[128 = 0]
[55] [129 117 123 191 132 117 154 119 137 103 155 143 135 110 122 142 157 154
 114 133 119 163 120  97]
[55] [115 117 141  61 146 124  96 137 102 135  96 117  85 103 146 143  59 140
 142 115 151 130 133 162]
[55] [148 150 151 176  91 100 196 128 114 126 130  91 177 164 129  92 201 100
  92 111  89 161  59  84]
[55] [176 119 134 234 102 111 234 154 153 112 156 138 161 136 123 129 168 121
  76 156 101 178 102  82]
[61] [119 136 117 182 123 123 128 101 147 108 169 139 155 141 109 120 199 134
 126 123 115 135 124  92]
[58] [130 137 121 142 136 153 115 119 134 136 125 131 142 135 117 125 106 140
 137 151 130 112 144 143]
[55] [118 132 126  67 132 136  81 128 136 140 127 130 109 146 126 121 111 108
 151 119 147  92 156 155]
[61] [133 144 139 110 128 120 130 101 121 140 165 119 129 179 114  76 144 136
 130 124 135 172 132 121]
[60] [ 62  86  52 105 158 141  10 111 193  85 180 224  73  55 119 208 197 133
 185 105 160  35 225 118]
[61] [102 141 129 129 145 139  79  93 118 122 132 118 135 131 116 123 123 155
 149 122 133 123 129 136]
[55] [145 137 109 166 126 167 159 136 121 153  90 130 165 114 130 130 109 136
 122 168 106 102 129 137]
[58] [121 140 121 133 116 142 103 134 145 127 109 123 153 133 123 139 147  95
 137 127 118  63 126 136]
[58] [100  98 111  88 143 107 122 127  99 119 121 148  80  66 155 155 142 155
 135  96 133 155 129 111]
[55] [147 128 142 161 113 111 178 140 123 124 128 116 143 134 132 122 144 121
 102 128 112 158  97 108]
[60] [120 123 104 164 126 138  91 126 189 102 169 165 136 133 105 154 170 107
 141 136 135  74 168 120]
[60] [177 103  94 124 111 134 199 167 177 153 174 192 108 147 127 115 152  97
 109 166 137 138 194 113]
[58] [100 111 149  83 113  68 108 142 120  92 129 112  92 106 150 153 178  94
 125  57 131 131  88 104]
[61] [122 117 113 188 117 134 147 153 131 108  81 130 155  67 143 186 151 116
 115 130  97  78  96 112]
[61] [131  91 118 141 130 120 126 172 163  99 119 160  96  72 141 199 106 111
 123 131 139  92 148 133]
[58] [145 122 127 117 105 115 158 159 143 132 125 133 127 136 137 130 153  84
 114 122 121 111 124 119]
[61] [161 115 155 141  98  94 217 181 104 128  82  99 130 105 161 143 123  97
  82 117 103 157  65 111]
[58] [138 108 138  63 134 130  57 172 201 114 151 155  73 150 116 167  51  73
 151 136 185  55 202 187]
[58] [ 95  87 109  47 144 108  72 151 136 109 122 164  53  65 153 186 117 117
 153  91 159  94 164 140]
[60] [ 99 143  97 107 137 165  91 104 101 152  87 128 148 105 133 125 139 142
 155 129 113  79 133 139]
[55] [131 152 144  68 108 127 118 134 112 155  99  94 140 168 135  93 130  84
 133 110 123  97 109 146]
[60] [139 143 165 160 121 116 145 129 116 118 114  87 151 146 124 121 105 128
 111 127 119 150  82 130]
[60] [135  94 116  92 133 106 145 148 143 123 161 168  73 110 139 141 130 129
 124 121 151 161 165 118]
[58] [132 133 142 142 107  99 167 129 110 122 127 106 143 135 137 112 179 115
 107 103 106 158  81  95]
[61] [169 140  83 135  91 177 213 171 122 193  60 142 182 123 149 111 159  78
 109 173  80  60 130 126]
[60] [155 145 160 188 110 118 146 134 166 108 158 107 163 183 102 116 132 101
 108 141 125 131 110 124]
[60] [148 126 109 145 122 154 185 149 103 158  77 130 149  97 147 132 112 135
 113 157 102 122 118 129]
[61] [ 90 131 150 153 154  98  59  70 141  76 205 124 111 149  96 124 153 172
 147  96 154 178 129 110]
[120 113  96 128 140 150  91 134 169 121 146 173 112 110 118 159 126 125
 148 145 145  80 185 140] : [61]
[107 125 113  98 143 148 142 126  48 159  37 107 127  54 167 142  90 170
 133 124 104 132  92 138] : [60]
[127 111 114 140 132 127 116 138 159 111 149 157 113 113 123 155 135 122
 132 133 138 110 156 125] : [61]
[101 156 112 243 113 136 138  86 117 103 120 109 213 113 115 131 240 142
 120 118  70 108  64  72] : [61]
[164 127 148 107 117 113 190 146 113 151 133 117 118 159 137  91 106 122
 104 137 130 186 119 127] : [60]
[ 89 162 139 147 134 141  43  84 133 107 127  95 167 153 102 125 148 128
 157 109 124  75 108 139] : [60]
[101 145 132  91 136 140  98 109  77 146  75  94 138 111 142 119 109 144
 144 111 117 113  97 145] : [55]
[105 141 143  80 133 107  52  92 158 111 201 129 106 194  99  93 160 113
 156  95 162 130 158 131] : [60]
[135 149 165 121  99  94 170 131  88 133 103  72 153 155 142  94 163 102
 103  93 101 160  51 106] : [55]
[159 106 105 186 136 153 167 153 165 126 141 172 127 105 121 159  95 143
 115 181 133 127 171 131] : [55]
[124 131 119 167 122 126 134 118 139 115 144 135 147 128 120 130 172 128
 124 126 115 125 121 105] : [61]
[117 169 151  76 123 122  63  80 145 137 190 104 139 237  91  51 160 104
 155 106 150 128 145 139] : [60]
[159 107 141 121 101  74 233 156 103 132 143 128 106 126 156 105 179 115
  83 104 111 219  89  77] : [58]
[167 155 156 131 110 134 194 135  95 166 100  85 163 176 131  73 100 121
 102 149 108 167  89 135] : [60]
[133 139  91  69 125 159 130 116 121 180 132 153 129 155 129  80 153 120
 146 143 128 111 174 134] : [60]
[116 131  95  87 133 153 113 116 115 158 116 147 126 121 134 113 144 133
 148 132 126 104 156 133] : [60]
[114 140 192 109 120  78  63 125 155  79 162  81 113 182 109 131 116  89
 132  80 156 125  96 142] : [58]
[162 112 147  87 110 109 130 181 185 123 153 142  94 166 125 139  96  60
 120 132 159  99 164 153] : [58]

[267] [ 90 132 128  69 150 128 109 157 103 124 131 126 137 138 157 117 102 114
 153 175 137 133 158 130]
[267] [ 90 112 139 112 151 131 160 170  73 157 127 121 132 116 191 110 152 125
 149 210 209 125 197 157]
[271] [ 97 123 156  87 148 155 175 110 158 150  99 109 179 112 133 122 132 123
 133 127 141 140 181 141]
[267] [124 135  92  99 161 133 155  91 173 156  75  59 163 151 105  93 160 124
 144 113 128 126 196 145]
[265] [145 118 132 133 114 110 121 118 159 133 136 126 143 159 103 144 140 105
 119 111  81 122 107 131]
[255] [103 107 163  97 128 127 167 114 115 157 145 135 192 153 153 133 156  93
 124 173 145 130 156 151]
[267] [136 119  82 158 142  86 120 134  73 131 163 110  79 153 124 107 175 181
 140 135 161 104 134 140]
[270] [197 125 172 179 131 133 119 150 134 123 182 129 130 116 104 152 145 180
  97 106 130 128 110 137]
[271] [ 92  96 224  68 122 134 164 116 162 134 177 167 208 134 114 176 116 118
 113 112  75 143 118 136]
[254] [ 88 124 188  61 105 133 103 135 123 101 171 197 172 138 143 168  63  80
 121 147  72 147  75 107]
[267] [185 150 146 155 147 155  88 184 153 113 127 107 107  95 121 133 100 159
 121 123 131 136 138 126]
[271] [153 138 164 139 133 170 163 104 141 141 120 123 179 103 134 126 135 130
 103 129 163 145 150 135]
[271] [136 113 163 146 100 123 112 161 159 119 137 160 112 117 121 169 106 104
 118 114  79 128  85 121]
[265] [113 145 105 150 119 159 178  63  78 136 102 141 141  99 160  95 144 131
 115 140 212 137 135 121]
[270] [163 127 145 168  77 127 111 123 131 124 136 172 142 145 139 156 120  56
  96 147 101 130  62 117]
[265] [108 109 126 130 139 127 134 198 164 154  71  97  95 108 151 130 131  99
 157 157 131 119 183 148]
[254] [ 93  97 127 118 131  96 127 172 154 135 120 121  84 128 116 146 132 135
 155 112  89 112 138 137]
[270] [118 173 128  45 190 165  88 140 104  96 143 102 153 113 133  93  70 184
 149 142 155 153 175 116]
[271] [152 129 201  86 156 140 114 146 122 118 207 135 192 140 118 149 115 166
 111 139 118 143 137 139]
[255] [ 79  98 106 129 113  98 164 110 132 147 106 131 106 138 126 130 159 113
 144 115 117 112 130 135]
[254] [134 139 137 141 117 142 113 154  62 121 148 162 126 118 185 123 112 104
 120 199 185 134 118 125]
[271] [127 142  95 136 146 149 140 135 143 142  65  88 112 104 141  98 132 124
 144 136 164 129 178 133]
[254] [140 151 124 112 138 142 103 130  86 115 148 134 144 135 152 111 109 127
 125 168 160 138 130 122]
[265] [ 93 154 108  82 131 159 120 107 159 112  69 126 132 104 129 113  73 102
 143 109 110 145 132 103]
[267] [106 122 152 118 102 128 124 126 114 115 147 177 132 123 142 151 101 102
 120 135 111 134  85 114]
[265] [169 119 104 188 128 114 145 131 125 156 118  94 113 141 127 115 187 132
 121 139 161 111 151 151]
[255] [192 148 172 166 133 175 118 159 162 123 121 121 141  83 127 141 106 140
 101 122 142 145 133 128]
[270] [ 87  82 154 140 110  94 170 131 104 144 164 161 113 130 134 154 165 141
 130 126 129 112 115 142]
[255] [116  83 160 172 114 128 198 162 151 187  86 116 135 109 164 142 187  83
 127 170 166 116 182 168]
[254] [123 123 147 136 135 150 163 134 123 147 112 122 144 103 153 122 142 128
 125 151 174 133 164 142]
[267] [137 117 133 168 113 106 111 160  67 113 181 166  79 120 147 142 133 158
 122 147 154 117  90 125]
[255] [ 70  75 169 112 107 110 216  88 143 175 127 145 184 146 136 150 184  88
 124 133 122 120 147 156]
[255] [157 130  82 164 132  87  77 163  82 111 165 121  59 151 122 119 142 165
 138 137 134 107 105 126]
[265] [138 135 140 107 149 121  86 164 119 103 170 128 112 129 115 135 102 172
 135 121 110 130 121 123]
[254] [106  99 156 129  99 116 154 112 186 133 119 150 132 125  96 166 128 108
 121  74  60 125  94 124]
[255] [ 83  86 171  76 125  94 180  90  80 165 197 151 219 198 151 138 186  94
 122 188 138 121 146 162]
[270] [176 158 133 141  77 140  64 119 120  99 140 180 156 158 146 147  76  33
  95 165  89 142  41  97]
[267] [180 151 138 142 142 159 106 144 189 120 100  95 134 105 100 130 105 139
 118  95 105 140 139 123]
[265] [ 73 107 163  98 102 134 162 118 137 138 114 168 156 119 152 151 113  74
 129 142 113 135 117 126]
[270] [153 160 137 102 146 152  87 136 117 103 148 128 149 126 130 120  87 140
 122 140 131 145 124 115]
[270] [136  90 133 183  83  79 136 125 117 134 168 166  97 154 114 163 168 117
 112 112  95 105  65 132]
[271] [124 137 109  71 180 100  73 172  91 111 180  95 116 166 121 108 119 182
 159 154 125 121 162 137]
[271] [ 80 123  68  78 149  75 104 117  76 118 157 116  99 182 121 101 141 153
 165 137 119 109 133 127]
[270] [ 99 116  98 115 127  91 119 121 105 120 146 134  96 151 117 125 137 145
 145 115 110 114 112 124]
[265] [115 114 159 130 145 124 130 179  72 126 177 146 106 105 160 134 131 176
 135 166 178 126 146 141]
[254] [125 115 127 145 128 126 155 123 156 144 107 112 121 118 115 130 150 136
 130 104 125 122 144 137]
[255] [ 72  93 144 116 113 125 198 105 154 167  87 131 154 124 142 136 160  84
 136 133 129 123 158 146]
[254] [149 124 105 162 139 130 165  96 171 150  91  81 123 120  92 113 173 158
 125  77 133 120 158 140]
[144 124 131 178 119 146 167 122 117 150 105 125 127 100 151 120 159 124
 114 144 185 127 147 140] : [254]
[128 136 153  92 168 156 135 154 152 138 114  91 160 111 133 117 118 146
 139 142 145 140 192 143] : [271]
[ 99 135 135  69 147 163 168  94 194 157  55  87 202 130 127 111 124  75
 138 130 117 144 194 139] : [267]
[187 184  68 122 163 140  78  89  86 105 145  85 143 161 114  74 126 166
 122 136 165 135 138 117] : [254]
[140 105 160 191 126 143 182 162  94 163 127 131 117  85 175 130 176 142
 116 174 218 122 168 158] : [267]
[130 130 179 132  95 150 112 147 134 105 144 187 133  98 142 166  76 100
 107 128 102 144  71 107] : [267]
[170 147 155 148 138 169 151 103 123 136 133 118 176 108 135 117 139 144
 100 136 177 144 148 135] : [271]
[195  96 125 213 103  85 155 106 124 166 167 113 142 183 107 140 227 119
  95 132 131 101 113 161] : [265]
[148 100 119 193 123 113 168 153 120 173 108 101 110 129 152 122 199 115
 126 165 179 107 169 163] : [265]
[135 138 122 116 121 129 114 102 162 116 119 128 139 139  99 133 110 118
 123  91  82 133 103 113] : [267]
[ 93 106 213 104  92 158 178 101 165 136 129 187 196 103 137 175 104  76
 101 117  96 149  98 123] : [254]
[170 162  85 151 115 138 129  29 122 115 127 122 157 152  93 101 143 135
  99  84 131 134  89 108] : [265]
[123 117  80 141 137  97 156  85 118 149 122  93 121 161 107 102 187 149
 137 110 141 109 150 142] : [267]
[184 139 121 169 131 132 113 133 154 126 126 104 118 127 102 128 140 146
 113 103 120 125 123 130] : [270]
[ 61  77 116  99 164  76 130 227 164 149 105  84  46 122 118 139 145 164
 192 120  92  98 195 157] : [254]
[200 156  53 184 123 127 123  60 169 139  77  68 132 163  82  92 172 115
 111  84 119 119 126 126] : [265]
[173 139 111 151 149 117  98 145 115 119 156 101 105 138 109 117 142 176
 126 120 137 121 133 133] : [265]
[129 142 160  94 155 177 137 159 175 143  78  96 172  98 148 121 100 101
 135 156 142 148 193 139] : [267]
[142 119 114 175 115 114 127 136 148 122 120 129  74 109 103 140 137 156
 126  81 110 116 102 122] : [255]
[190 182  98 126 177 181  99 132 181 122  66  49 141 103 106  86 105 155
 131 109 147 146 190 125] : [270]
[132 126  67 139 138  71  93 124  72 112 177 118  71 172 106 109 157 182
 144 117 127 103 106 126] : [267]
[162 121 179 135 124 125  75 207 158 107 165 147 110 119 118 172  89 130
 121 128  74 131  98 125] : [271]
[138 116  71 158 133 107 191  38 167 168  84  67 146 164  78  96 215 140
 125  69 128 109 161 147] : [267]
[ 67  94 227  85  94 150 175 133 161 136 135 197 186  99 151 185  93  70
 115 134  89 147 105 126] : [254]
[107 139  76  82 157  88 126  52  25 119 206 121 155 199 122  81 170 185
 136 145 170 118 131 131] : [271]
[128 132  99 155 116 131 136 120 134 134  88 122 103 115 134 118 134 111
 131 124 141 124 127 124] : [271]
[101 121 104 121 119 116 137 116 130 135 102 128 117 137 133 122 133 102
 140 130 121 122 129 126] : [270]
[162 112 122 191 102 117 145 124 160 147 107 121 112 131 112 141 165 108
 112 108 114 115 112 137] : [270]

(6) [166 216 184 169 106 202  94 150 148 112 116 154 104 104 168 115 165  82
 112  56 176 102 131 100]
(9) [102 119 142 124 150  99  40 136 161 173 142 103 110 156 104 160  94 102
 127  70 127  87 150 120]
(6) [143 156 172 151 117  87 140 120 140 114 116 147 129 129 104 160 110 127
 121 135 128 121 108 136]
(16) [138 107 153 135 184 102 133 145 148 134 109 125 113 126 108 117 128  85
 115 122 120 123 120 108]
(12) [127 115 106 143 121 110 104 147 159 122 138 107  96 116 122 153 119  95
 149 106 166 127 144 132]
(9) [165 186 126 121  40  95 139  57 189 157 127 117 136 140 103 232  82 195
 109 183 128 117 109 144]
(6) [131 140 121 121  91 140 136  94 134 146 135 128 159 123 129 130 125 152
 121 144 127 115 121 127]
(12) [180 116 164 115 125 177 106 107 138 138 152 160 169 116 108  95 165 110
  78  92 206 104 136 133]
(12) [ 93 142 116 131 155 111  99 114 138 175 100  90 116 146 133 147 101 129
 121 138  53 103 113  95]
(16) [146 161 143 159 109 119 104  96 127 124 112 134 133 124 110 169 124 130
  93 134 140 109  98 137]
(16) [141 171 177 135  87 141 135 117  99 101 139 176 157 135 128 129 133 159
 120 117 144 125 121 153]
(16) [153 151 166 160 135 109 109 112 123 114 109 147 129 127 100 157 128 115
  89 124 144 113  99 138]
(14) [182  93 131  68 144 169 211 140 148 120 143 151 139 123 137  75 163 147
 125 159 152 173 152 125]
(16) [ 93 205 205 144 161 172 106 176  70 110 103 167 113 155 180  84 141 128
 136  71  59 119 127 103]
(3) [ 78 103  85 168  95 121 169  94 151 172 123  88 191  58 144  59 127  72
 164 146 104  75 103  68]
(14) [168 124 144 111 152 148 128 133 146 129 126 137 116 133 120 127 145 121
 100 122 153 136 135 126]
(16) [137  89 122 125 197  79 126 125 177 165  99  90 103 131  93 146 110  88
 105 149 100 118 114  97]
(9) [113  89 113 134 159 146 174 159  74  87 125 145 139 106 148  58 164 109
 147 137 127 158 125 130]
(6) [121  83 125 116  96  82 136  92 130 139 160 135 181 127  83 135 106 146
 131 145 153 114 127 156]
(9) [ 94 132 124 156 122 136  84 142  87 110 136 133 130 125 139 117 134 112
 140  90 138 115 130 139]
(14) [103 138 132 141 120 113 117 145 124 121 131 125 118 130 136 132 115 120
 155 110 119 124 134 128]
(12) [139 109 166 106 174  75 132 160 183 143 127 123  93 151  99 147  98 107
 140 115 118 132 148 117]
(6) [154  53  49  58 201 146 137 155 160 148 127  78  63 153 132 139 140 139
 119 164 123 186 164 126]
(3) [141 111 150 129 151 121 130 120  99 113 125 152 147 133 105 118 139 129
  99 134 138 131 114 144]
(3) [100 167 112 163  66 115 179 135  95  78 123 139 128 107 160 134 121 152
 180 157 110 151 113 143]
(14) [158 179 237  92 208 118 170 184 192 153  90 148  77 168 140 114 112 115
 129 108  51 136 143  69]
(16) [189 182 144 123  75 187  96  81 110 113 136 162 144 139 125 171 154 181
  63 129 185 129 117 166]
(3) [ 69  80 128 155 153  73  74 148  79 111 145 129 139 136  97 122 109  98
 149  91 132 111 129 155]
(6) [139 114 152 147 123 140  76 164 110  86 162 158 119 121 116 119 149  89
 133  55 218 125 155 162]
(6) [ 99 138  90 113 144 198 107 126  93 155 117 107 131 134 178  87 152 143
 121 124  80 124 131 101]
(6) [129 134 135 124 142 170  58 130  79 119 139 145 128 152 129 130 149 140
  93  88 151 123 136 154]
(14) [ 83 154 146 156 156 108  77 137  79 123 106 128 115 154 130 145 111 129
 123 108  74 113 110 131]
(9) [189 200 188 134  82 169 137 134 166 107 134 167 116 120 142 143 146 130
 117  96 184 127 138 129]
(3) [112 184 141 132  89 113 146 158 177 131 127 115  88 131 161 155  96 132
 187 114  99 131 149 106]
(16) [168 160 114 104 132 174  87  90 143 162 112 113 112 154 131 174 136 165
  65 143 122 125 121 125]
(12) [117 127  80 166 114 100 109 163  79  47 126 126  66 128 132 187 127 134
 156 134 163 179 127 187]
(6) [131 151 159 144 157 135 101 147 114 116 112 140 107 138 131 130 135 110
 113 101 122 124 123 124]
(12) [ 68 124  98 105 165 133 113 172 102 139 122 100  89 161 169 116 112 145
 170 120  51 148 152 114]
(9) [135 103 127  94 167 117  89 129 170 173 133 103 108 156 107 150 110 123
 110 113 122 117 149 117]
(14) [ 90 141 184 145 130  42 106 157 192 157 135 116 110 140 102 156  65  87
 179  81 103  88 144 104]
(3) [ 90  52  91 117 201  53 219 190 108  86 108 111  87 128 128  99 114 114
 191 186  66 195 130 128]
(12) [146  93 106 114 207 135 111 166 169 145 108  91  66 130 130 125 140  77
 117 115 128 142 145  97]
(9) [102 139 173 183 120  52 112 115 166 149 117 121 148 106  91 143  89  70
 140 105 120  70 102 103]
(16) [129 126 137 136 155  87 107 113 133 139 108 118 117 145  98 169 107 129
 102 143 105 120 108 131]
(16) [134 146 178 122 159 116 139 131 140 144 110 141 131 142 121 120 120 124
 114 125  91 116 119 106]
(14) [136 133 153 147  89  47 113  80 239 196 133  95 149 111  72 185  69  92
 129 126 141  61 117  98]
(3) [156 155 177 150 103 109 150 112 132 107 124 162 150 117 106 139 127 127
 113 133 151 119 107 139]
(6) [ 93 142 110 139 155 154  99 160  60  97 114 129  97 146 163 120 142 139
 136 114  94 151 128 139]
(12) [140 135 100 146 161 187  58 115  50 103 107 133 114 141 136 139 171 138
  60 120 144 137 105 156]
(9) [118  73  96 104 109  78 171 124 130 116 154 125 143 130 102 138 106 155
 160 169 137 156 139 160]
(14) [135 107 121 126  86  88 157 131 217 152 156 106 131  97 112 134 102  93
 176 120 169 111 153 110]
(3) [167 114 125 112 143 121 166 124 176 138 119 119 115 119 117 134 131 118
 117 156 139 141 128 113]
(12) [177 113 117 141 162 130 156 126 141 107 100 125 105 107 115 136 154 102
  93 159 155 150 106 125]
(14) [105 152 101 149  78 128 143 127 140 125 131 111 125 105 155 133 118 126
 169 132 123 123 129 118]
(3) [ 96  77  71 142 128  94 122 131 158 148 137  82 123 101 120 124 113  86
 163 130 137 115 136 113]
(14) [150  93  99  79 184 195 208 153  82 104 114 142 125 129 169  51 183 155
 118 176  99 192 134 120]
(9) [159  92 164 116 154  88 132 139 189 143 141 131 124 125  85 131 117  87
 124 108 170 116 144 121]
(9) [ 98 157 129 175 111 116 112 109 104 128 108 123 144 112 133 132 121 114
 127 128 102  99  96 117]
[158 133 147 128 100 156 160 103 108 111 137 163 172 111 124 102 155 143
 106 141 161 129 115 141] : (12)
[ 15  74  81 123 147  48 112 139 101 162 136  81 138 151 123 124  67 137
 194 140  32 114 135 122] : (9)
[128 166 105 140  95 193 101 127 104 117 131 128 121 119 169 122 154 137
 126 107 146 128 133 130] : (16)
[141 127 112 147 112 137 111 115 137 126 130 121 130 109 123 137 138 109
 116 121 165 117 122 131] : (12)
[169 158 169 150 142 133 170 113 162 135  93 138 135 101 125 113 143  96
  98 145 122 113  96  90] : (9)
[ 98 140 147 145  98 124 146 149  94  96 144 155 147 119 144  99 128 130
 169 109 130 130 134 140] : (16)
[150 154 188 140 153 111  85 120 117 123 114 155 124 155  95 162 122 129
  80 107 132 112 111 143] : (6)
[145 169 129 174  74 123 118  81 120 114 116 136 149 106 116 169 128 134
 100 145 154 107  90 143] : (9)
[159 148 111 128 130 194 119 137  96  97 121 141 107 125 157 122 171 139
 102 124 157 155 129 141] : (14)
[ 64 135  48 167 106 137 146 148 106 116 111  82 105  92 186 108 129 108
 191 144  85 137 121 103] : (14)
[146 136 152 114  74  92 113 128 176 126 168 140 124 141  99 179  95 144
 151 104 183 124 158 159] : (9)
[ 95  41  62 106 113 140 138 148 129 133 180 107 154  98 136  65 142 102
 182 110 177 134 171 133] : (6)
[183 101 133  92 169 147  96 117 155 149 131 126 113 149  98 149 143 128
  70 123 167 133 139 137] : (3)
[ 91 175 185 122  97 114 168 128 120 140 130 155 166 141 147 101 101 161
 165 128  60 111 126 109] : (16)
[168 135 143 109  74 131 165 138 145  90 163 162 128 125 123 142 132 156
 150 128 193 159 154 166] : (9)
[132 140 169 131  54  82 185 111 162 122 158 158 176 110 107 130 100 142
 168 138 152 115 131 139] : (12)
[ 66 132  93 190  84 119 105 119  37  80 132 136 158 104 141 119 133 128
 153 124 131 120 100 161] : (9)
[ 94  75  66  81 150 153 131 101 115 184 135  90 161 138 139  89 129 156
 123 161  77 124 135 108] : (6)
[154 119 120 130 120 129 152 109 147 130 124 126 139 110 118 128 137 122
 113 150 148 129 117 124] : (3)
[ 62 101  99 137 110  81 154 118 103 137 134 111 162 121 128 110  98 139
 174 155  76 119 118 126] : (14)
[136  77  78  74 184 131  65 105 150 189 128  80 104 172 101 170 115 151
  79 142 111 128 143 129] : (9)
[128 142 147 146 113 123  95 135  65  74 139 166 127 146 116 155 133 153
 117 111 159 144 123 184] : (16)
[103  78  80 134 119 109 135 145 138 122 150 104 126 102 128 110 126  97
 171 123 156 133 146 130] : (14)
[ 83 104 100 138 131  99 176 127  93 119 117 119 149 116 137 100 119 136
 160 170  76 139 109 123] : (9)
[185 140 143 109 175 118 104 140 141 108 106 133  62 169 104 202 127 150
  79 141 140 166 128 156] : (6)
[125 165 135 118 118 179 129 119 101 135 121 140 142 136 161 107 145 157
 116 128 100 127 125 118] : (3)
[107  98 103 131 231 127 132 156 119 147  77  89  88 130 143  97 139  86
 114 146  54 137 111  81] : (14)
